Below are the code and all the weights of a small trained network. Each question names an input and a class and asks about switching units off, where a switched-off unit gives its printed mean instead of its output.

import numpy as np


def w(rows, s, z=0):
    codes = np.array(rows[::2]) - 128.0
    scale = np.full(codes.shape[1], s)
    scale[-1] = z or s
    return codes * scale


def norm(h):
    return h / np.sqrt((h * h).mean(-1, keepdims=True) + 1e-5)


def f(y):
    return y / 2 * (1 + np.tanh(0.7978845608 * (y + 0.044715 * y**3)))


def log_softmax(a):
    a = a - a.max(-1, keepdims=True)
    return a - np.log(np.exp(a).sum(-1, keepdims=True))


def net(x, mask):
    res = np.array(x, float).reshape(1, 8) / 4 @ E
    u = 0
    for l in range(2):
        y = f(norm(res) @ A[l][:, :-1].T + A[l][:, -1])
        res = res + np.where(mask[u : u + 6], y, B[l][:, -1]) @ B[l][:, :-1]
        u += 6
    return log_softmax(norm(res)[-1] @ U[:, :-1].T + U[:, -1])


A, B = {}, {}
E = w([
[125,88,157,143,77,109],'x0',
[91,98,197,92,40,215],'x1',
[79,53,87,84,120,77],'x2',
[136,159,63,136,139,155],'x3',
[96,222,91,73,177,184],'x4',
[25,125,102,15,71,253],'x5',
[99,154,190,84,146,147],'x6',
[157,60,76,155,34,113],'x7',
],0.0045)
A[0] = w([
[103,79,156,17,91,93,65],'L0N0',
[231,98,150,191,100,36,193],'L0N1',
[118,154,103,178,94,42,99],'L0N2',
[118,154,197,253,199,60,251],'L0N3',
[151,79,165,202,87,194,214],'L0N4',
[100,239,2,34,187,67,117],'L0N5',
],0.0062,0.0028)
B[0] = w([
[115,118,174,255,58,102,156],'L0N0',
[163,67,50,185,140,14,251],'L0N1',
[187,122,8,242,134,78,154],'L0N2',
[222,114,105,106,66,35,255],'L0N3',
[140,175,43,63,89,73,189],'L0N4',
[54,162,75,213,239,130,210],'L0N5',
],0.0061,0.0055)
A[1] = w([
[171,123,100,25,86,176,188],'L1N0',
[102,148,112,154,113,134,6],'L1N1',
[219,63,136,140,255,49,235],'L1N2',
[102,32,168,147,126,215,222],'L1N3',
[112,171,229,162,97,79,2],'L1N4',
[74,176,57,169,61,121,22],'L1N5',
],0.0062,0.0042)
B[1] = w([
[43,222,100,115,88,98,155],'L1N0',
[208,140,37,94,44,51,109],'L1N1',
[90,155,115,200,43,24,254],'L1N2',
[191,128,67,97,14,57,162],'L1N3',
[190,123,119,1,91,59,118],'L1N4',
[192,26,130,134,125,214,126],'L1N5',
],0.0059,0.0074)
U = w([
[178,94,247,47,109,65,61],'0',
[196,125,212,196,195,172,2],'1',
[89,215,193,77,168,197,84],'2',
[216,49,44,218,53,2,254],'3',
[39,199,47,122,246,170,213],'4',
[187,43,246,71,229,177,2],'5',
[62,118,122,18,24,200,226],'6',
[152,63,170,119,174,218,2],'7',
],0.0068,0.0046)

Each question gives the input, the list of numbers given to net, and the class t.
The units are the neurons (one row each of A and B). Each row of codes is followed by its name. A weight is (code - 128) times the scale printed after its matrix; where a second scale follows, it is the last column's (A, B and U).
mask holds one flag per neuron, layer by layer. A switched-off neuron (its flag False) gives its mean, the last column of its row in B, instead of its output. The means were averaged over made-up inputs and are rounded, as every weight is.
A unit's drop is (log p(t) with every unit on - log p(t) with that unit switched off) / (log p(t) with every unit on - log p(t) with every unit switched off).
The circuit of an input: a set's keep is (log p(t) with only the set's units on - log p(t) with every unit switched off) / (log p(t) with every unit on - log p(t) with every unit switched off). Starting from all 12 units, units are removed one at a time, each time the one whose removal leaves the highest keep (on an exact tie, the one counted first), for as long as the keep stays at least 0.8.
units of the circuit, in order: the units of the circuit, biggest drop first
k most important neurons: the k neurons with the biggest drops, biggest first
k most important neurons of layer l: the k neurons of layer l with the biggest drops, biggest first
drop when u is switched off: that unit's drop, to one decimal
input [-4,-5,0,-7,5,3,8,3], class 4: units of the circuit, in order	(L0N5)
input [5,3,6,4,0,1,6,3], class 6: units of the circuit, in order	(L0N1 L1N2)
input [-8,5,6,6,-7,4,5,-4], class 6: 3 most important neurons	(L0N1 L1N2 L1N3)
input [-8,-7,6,-2,2,1,1,-2], class 4: 2 most important neurons	(L0N5 L0N1)
input [-8,7,8,5,-6,4,-6,-5], class 6: units of the circuit, in order	(L0N1 L1N2)
input [0,4,-5,8,7,-5,-2,-1], class 2: 2 most important neurons	(L0N1 L0N2)
input [-3,3,7,6,3,-5,-3,-5], class 4: 4 most important neurons	(L0N5 L0N1 L1N3 L0N0)
input [-1,7,-5,-6,-6,5,-6,5], class 6: 2 most important neurons of layer 1	(L1N2 L1N0)
input [3,-5,5,8,1,3,0,4], class 4: drop when L0N5 is switched off	0.2
input [1,8,-6,-7,0,-2,3,-4], class 6: drop when L0N4 is switched off	0.1
input [-8,7,-7,-1,6,-2,7,7], class 2: drop when L1N2 is switched off	0.1
input [-3,-1,0,2,-1,2,5,-4], class 4: drop when L0N5 is switched off	0.2
